Here is a tiny trained network, its code and every weight. The questions are about switching its units off for an input and a target symbol, where a switched-off unit gives its printed mean instead of its output.

import numpy as np


def w(rows, s, z=0):
    codes = np.array(rows[::2]) - 128.0
    scale = np.full(codes.shape[1], s)
    scale[-1] = z or s
    return codes * scale


def f(y):
    return np.maximum(y, 0)


def softmax(a):
    e = np.exp(a - a.max(-1, keepdims=True))
    return e / e.sum(-1, keepdims=True)


def log_softmax(a):
    a = a - a.max(-1, keepdims=True)
    return a - np.log(np.exp(a).sum(-1, keepdims=True))


def net(x, mask):
    ids = ['αδεζλμτφψ'.index(c) for c in x.split()]
    T = len(ids)
    res = E[ids] + P[:T]
    r = res
    for j in range(2):
        rows = slice(3 * j, 3 * j + 3)
        q, k, v = (r @ M[0][rows].T for M in (Q, K, V))
        z = softmax(np.where(np.tri(T) > 0, q @ k.T / 3**0.5, -1e9)) @ v
        o = O[0][rows]
        res = res + np.where(mask[j], z, o[:, -1]) @ o[:, :-1]
    y = f(res @ A[0][:, :-1].T + A[0][:, -1])
    res = res + np.where(mask[2:14], y, B[0][:, -1]) @ B[0][:, :-1]
    return log_softmax(res[-1] @ U[:, :-1].T + U[:, -1])


Q, K, V, O, A, B = {}, {}, {}, {}, {}, {}
E = w([
[88,178,58,177],'α',
[188,107,136,143],'δ',
[184,170,130,115],'ε',
[89,250,34,169],'ζ',
[130,184,71,198],'λ',
[165,162,113,147],'μ',
[118,161,58,142],'τ',
[138,95,102,191],'φ',
[137,225,87,122],'ψ',
],0.016)
P = w([
[51,143,207,156],'0',
[221,53,98,96],'1',
[161,187,30,124],'2',
[141,49,110,27],'3',
[149,164,105,170],'4',
[127,82,98,97],'5',
[203,226,121,145],'6',
[63,75,55,132],'7',
[201,197,167,150],'8',
[61,86,73,175],'9',
[195,244,197,154],'10',
[43,151,2,230],'11',
[187,117,109,159],'12',
],0.0098)
Q[0] = w([
[104,66,209,132],'H1',
[91,102,106,165],'H1',
[189,140,129,229],'H1',
[155,75,129,8],'H2',
[85,101,185,57],'H2',
[227,155,170,115],'H2',
],0.012)
K[0] = w([
[139,93,98,109],'H1',
[218,218,130,119],'H1',
[61,116,244,216],'H1',
[148,133,32,137],'H2',
[171,46,57,82],'H2',
[24,122,127,99],'H2',
],0.011)
V[0] = w([
[122,88,147,172],'H1',
[114,67,143,132],'H1',
[120,140,97,87],'H1',
[105,70,62,251],'H2',
[53,133,113,178],'H2',
[26,139,96,88],'H2',
],0.014)
O[0] = w([
[61,175,54,83,128],'H1',
[76,187,154,101,47],'H1',
[158,155,214,245,108],'H1',
[65,132,21,155,255],'H2',
[136,139,101,167,245],'H2',
[124,136,139,236,147],'H2',
],0.012,0.0079)
A[0] = w([
[61,179,103,128,166],'N1',
[75,133,104,54,146],'N2',
[176,111,173,124,254],'N3',
[62,169,170,183,149],'N4',
[171,93,97,85,151],'N5',
[159,90,88,158,107],'N6',
[112,180,138,84,88],'N7',
[167,141,205,179,127],'N8',
[180,98,78,118,96],'N9',
[101,92,165,135,105],'N10',
[146,252,170,71,134],'N11',
[97,144,141,78,117],'N12',
],0.012,0.0055)
B[0] = w([
[155,119,105,107,250],'N1',
[255,33,223,99,182],'N2',
[116,179,186,52,151],'N3',
[252,110,103,128,168],'N4',
[54,191,161,99,161],'N5',
[103,211,84,160,246],'N6',
[166,149,77,127,137],'N7',
[125,251,112,180,157],'N8',
[116,130,190,135,208],'N9',
[88,153,107,154,129],'N10',
[151,140,110,95,141],'N11',
[177,221,168,139,133],'N12',
],0.0067,0.014)
U = w([
[207,92,81,155,60],'α',
[210,124,89,40,146],'δ',
[93,255,175,56,190],'ε',
[198,111,144,210,34],'ζ',
[80,210,66,77,4],'λ',
[150,183,102,63,246],'μ',
[222,100,114,145,121],'τ',
[192,78,15,39,168],'φ',
[125,234,205,143,106],'ψ',
],0.0088,0.0036)

Each question gives the input, a string of symbols that net reads in full, and the target symbol t.
The units are the heads (3 rows each of Q, K, V and O) and the neurons (one row each of A and B). Each row of codes is followed by its name. A weight is (code - 128) times the scale printed after its matrix; where a second scale follows, it is the last column's (O, A, B and U).
mask holds one flag per unit, heads first, then neurons. A switched-off unit (its flag False) gives its mean, the last column of its rows in O or B, instead of its output. The means were averaged over made-up inputs and are rounded, as every weight is.
A unit's drop is (log p(t) with every unit on - log p(t) with that unit switched off) / (log p(t) with every unit on - log p(t) with every unit switched off).
The circuit of an input: a set's keep is (log p(t) with only the set's units on - log p(t) with every unit switched off) / (log p(t) with every unit on - log p(t) with every unit switched off). Starting from the 12 units with the biggest drops (on a tie, the unit counted first), units are removed one at a time, each time the one whose removal leaves the highest keep (on an exact tie, the one counted first), for as long as the keep stays at least 0.8.
units of the circuit, in order: the units of the circuit, biggest drop first
most important unit: the unit with the biggest drop
k most important neurons: the k neurons with the biggest drops, biggest first
which heads matter: for each layer, one digit per head in row order, 1 if its drop is at least 0.15 and else 0, layers parted by /
input ζ τ φ τ α φ δ ζ, target δ: which heads matter -> 01
input ζ φ φ α α δ λ φ φ ζ ζ δ, target ζ: units of the circuit, in order -> [H1; H2; N1]
input ζ ζ φ ζ ψ λ δ φ φ μ τ, target ζ: units of the circuit, in order -> [H2; H1]
input φ ζ α τ μ τ ζ δ δ φ φ ζ, target φ: most important unit -> H2
input ε λ α α ε λ φ δ α, target ε: which heads matter -> 01
input ψ ε δ φ ζ ψ φ, target ψ: 2 most important neurons -> [N8; N3]
input φ μ λ τ ψ ε α, target φ: 2 most important neurons -> [N2; N1]
input ζ μ ζ, target ζ: which heads matter -> 11
input α λ φ φ ζ ε α, target α: units of the circuit, in order -> [H2; N4]
input φ ζ φ φ φ, target φ: units of the circuit, in order -> [H1; N2; H2]
input μ α ζ ζ μ α ζ ζ α ζ ε α, target ε: 2 most important neurons -> [N3; N5]
input ζ δ ζ φ φ φ δ α δ φ τ, target ζ: which heads matter -> 01
input ζ φ τ φ φ φ ζ φ φ φ ζ φ, target ζ: units of the circuit, in order -> [H1; N1]
input μ φ ε φ ζ φ λ ζ φ φ ε τ, target ε: units of the circuit, in order -> [H2; N5]
input α φ λ φ α ζ ψ τ φ ψ ζ, target α: which heads matter -> 01
input ζ μ ζ ζ, target ζ: units of the circuit, in order -> [H1]
input φ μ φ ζ ζ ζ λ φ φ λ ψ, target φ: which heads matter -> 10
input ψ δ ζ ζ λ φ ε ψ τ φ λ, target ψ: units of the circuit, in order -> [H2; N8]
input τ φ δ ζ ζ λ, target ζ: units of the circuit, in order -> [H1; H2]
input δ δ ε φ ε φ α φ τ λ δ ζ α, target δ: most important neuron -> [N2]
input λ μ τ φ ψ μ φ τ φ μ ψ λ, target ψ: which heads matter -> 11
input φ φ μ ζ φ δ α τ λ, target φ: which heads matter -> 10
input λ ψ ζ δ φ μ ζ μ ζ φ δ λ, target δ: which heads matter -> 01
input ζ ψ φ ε φ μ δ μ ε ζ λ ψ δ, target ζ: units of the circuit, in order -> [H2; N1]
input ε τ ζ α α μ μ, target ε: units of the circuit, in order -> [H2; N3; N2]
input ε μ μ, target ε: units of the circuit, in order -> [H2; N3; N5]
input ζ ζ ζ ζ α ψ α δ α λ ε, target ζ: units of the circuit, in order -> [H2]
input δ μ δ λ, target δ: which heads matter -> 11
input τ φ φ φ ζ μ α μ φ α, target φ: 2 most important neurons -> [N8; N2]
